Here is a tiny trained network, its code and every weight. The questions are about switching its units off for an input and a target symbol, where a switched-off unit gives its printed mean instead of its output.

import numpy as np


def w(rows, s, z=0):
    codes = np.array(rows[::2]) - 128.0
    scale = np.full(codes.shape[1], s)
    scale[-1] = z or s
    return codes * scale


def f(y):
    return np.maximum(y, 0)


def softmax(a):
    e = np.exp(a - a.max(-1, keepdims=True))
    return e / e.sum(-1, keepdims=True)


def log_softmax(a):
    a = a - a.max(-1, keepdims=True)
    return a - np.log(np.exp(a).sum(-1, keepdims=True))


def net(x, mask):
    ids = ['αβδμπσφω'.index(c) for c in x.split()]
    T = len(ids)
    res = E[ids] + P[:T]
    r = res
    for j in range(3):
        rows = slice(2 * j, 2 * j + 2)
        q, k, v = (r @ M[0][rows].T for M in (Q, K, V))
        z = softmax(np.where(np.tri(T) > 0, q @ k.T / 2**0.5, -1e9)) @ v
        o = O[0][rows]
        res = res + np.where(mask[j], z, o[:, -1]) @ o[:, :-1]
    y = f(res @ A[0][:, :-1].T + A[0][:, -1])
    res = res + np.where(mask[3:19], y, B[0][:, -1]) @ B[0][:, :-1]
    return log_softmax(res[-1] @ U[:, :-1].T + U[:, -1])


Q, K, V, O, A, B = {}, {}, {}, {}, {}, {}
E = w([
[186,111,220,149,165,155],'α',
[148,83,95,20,135,120],'β',
[136,92,98,101,198,171],'δ',
[199,125,99,72,115,81],'μ',
[153,95,159,34,83,183],'π',
[81,102,146,153,210,113],'σ',
[255,157,138,75,84,139],'φ',
[162,147,113,172,152,141],'ω',
],0.0098)
P = w([
[110,154,150,117,142,77],'0',
[219,30,175,125,127,28],'1',
[129,107,113,166,100,169],'2',
[135,131,202,126,110,103],'3',
[219,98,137,87,211,127],'4',
[121,150,81,130,110,193],'5',
[135,153,193,138,129,130],'6',
[190,149,116,74,252,152],'7',
],0.016)
Q[0] = w([
[147,104,195,127,149,56],'h1',
[242,133,171,93,254,166],'h1',
[34,106,87,29,173,1],'h2',
[12,190,155,190,43,92],'h2',
[30,195,168,160,73,106],'h3',
[117,237,156,68,136,56],'h3',
],0.0087)
K[0] = w([
[148,121,184,145,121,148],'h1',
[150,200,137,143,134,235],'h1',
[49,110,144,62,112,98],'h2',
[151,82,220,149,139,23],'h2',
[170,70,245,147,146,54],'h3',
[122,197,156,133,149,99],'h3',
],0.011)
V[0] = w([
[160,58,141,108,163,64],'h1',
[96,148,62,139,106,168],'h1',
[85,180,163,246,218,91],'h2',
[158,76,216,84,102,118],'h2',
[156,188,77,186,82,121],'h3',
[184,182,191,141,106,52],'h3',
],0.011)
O[0] = w([
[83,100,12,124,145,94,226],'h1',
[160,111,211,193,107,144,1],'h1',
[157,68,176,54,160,255,90],'h2',
[63,229,166,198,122,149,196],'h2',
[215,77,111,179,153,129,100],'h3',
[197,212,157,159,213,175,207],'h3',
],0.0086,0.0037)
A[0] = w([
[189,148,241,105,133,162,131],'n1',
[81,161,140,188,77,124,3],'n2',
[163,29,65,140,112,99,202],'n3',
[90,144,117,83,204,126,209],'n4',
[202,117,121,43,169,125,222],'n5',
[11,169,97,145,2,123,10],'n6',
[88,170,118,186,114,248,113],'n7',
[106,81,39,103,140,110,42],'n8',
[124,51,123,162,16,36,170],'n9',
[25,183,111,135,122,39,229],'n10',
[167,181,135,64,122,74,151],'n11',
[38,25,135,163,32,205,167],'n12',
[107,218,133,83,166,163,153],'n13',
[169,190,174,237,119,89,163],'n14',
[130,120,168,150,108,233,127],'n15',
[70,162,139,105,156,195,84],'n16',
],0.0072,0.0037)
B[0] = w([
[92,95,32,220,96,137,208],'n1',
[23,126,40,83,141,187,137],'n2',
[174,75,92,73,143,71,211],'n3',
[108,179,150,154,100,164,219],'n4',
[61,144,153,127,111,194,254],'n5',
[187,141,230,6,229,110,156],'n6',
[186,139,151,73,175,24,176],'n7',
[46,174,107,36,151,109,171],'n8',
[78,104,206,175,25,86,164],'n9',
[153,89,115,177,67,216,220],'n10',
[97,177,116,177,160,180,194],'n11',
[254,142,121,160,239,248,147],'n12',
[103,39,110,164,65,121,210],'n13',
[171,123,205,83,112,140,209],'n14',
[139,207,135,137,212,26,156],'n15',
[134,72,156,162,92,82,164],'n16',
],0.0073,0.0083)
U = w([
[46,170,110,184,114,246,232],'α',
[148,96,171,179,30,97,236],'β',
[202,176,218,99,195,56,195],'δ',
[201,5,120,143,104,163,23],'μ',
[136,181,179,2,154,164,4],'π',
[153,192,34,118,196,73,79],'σ',
[109,81,192,63,111,29,110],'φ',
[85,92,41,165,70,78,34],'ω',
],0.008,0.0031)

Each question gives the input, a string of symbols that net reads in full, and the target symbol t.
The units are the heads (2 rows each of Q, K, V and O) and the neurons (one row each of A and B). Each row of codes is followed by its name. A weight is (code - 128) times the scale printed after its matrix; where a second scale follows, it is the last column's (O, A, B and U).
mask holds one flag per unit, heads first, then neurons. A switched-off unit (its flag False) gives its mean, the last column of its rows in O or B, instead of its output. The means were averaged over made-up inputs and are rounded, as every weight is.
A unit's drop is (log p(t) with every unit on - log p(t) with that unit switched off) / (log p(t) with every unit on - log p(t) with every unit switched off).
The circuit of an input: a set's keep is (log p(t) with only the set's units on - log p(t) with every unit switched off) / (log p(t) with every unit on - log p(t) with every unit switched off). Starting from the 12 units with the biggest drops (on a tie, the unit counted first), units are removed one at a time, each time the one whose removal leaves the highest keep (on an exact tie, the one counted first), for as long as the keep stays at least 0.8.
units of the circuit, in order: the units of the circuit, biggest drop first
most important unit: the unit with the biggest drop
heads that matter: for each layer, one digit per head in row order, 1 if its drop is at least 0.15 and else 0, layers parted by /
input α α β α φ φ δ π, target δ: most important unit => h2
input ω ω μ σ ω α, target δ: units of the circuit, in order => n7, n15, h1
input ω π ω π ω, target μ: units of the circuit, in order => h3, h2
input σ α φ ω π μ σ, target β: heads that matter => 010
input α ω ω μ σ δ α ω, target φ: heads that matter => 011
input ω δ φ β μ π φ π, target β: units of the circuit, in order => h2, h1, h3, n9
input β ω σ α σ ω φ, target α: heads that matter => 010
input μ α μ π β, target σ: heads that matter => 010
input α α π, target π: units of the circuit, in order => n6, h3, h1, n8
input ω ω α ω, target δ: units of the circuit, in order => h2, h3, n7
input α α δ ω β σ σ σ, target π: units of the circuit, in order => h2, n5
input ω ω β α σ π ω ω, target β: heads that matter => 111
input φ ω α α μ α π φ, target α: heads that matter => 000
input σ ω ω α, target α: units of the circuit, in order => n1, h3
input α α σ σ α σ δ φ, target π: most important unit => h3
input σ α μ ω σ ω α ω, target μ: heads that matter => 111
input ω φ α δ ω β β φ, target ω: heads that matter => 011
input σ α φ ω σ β, target φ: units of the circuit, in order => n6, h2, h3
input β σ φ α μ β ω δ, target ω: heads that matter => 011
input ω ω ω φ δ α ω π, target α: heads that matter => 100
input φ α φ β α β φ μ, target ω: heads that matter => 011
input β α β α ω, target ω: heads that matter => 111
input σ ω β, target φ: units of the circuit, in order => n6, h3, h2
input ω δ μ, target ω: units of the circuit, in order => h1, h2
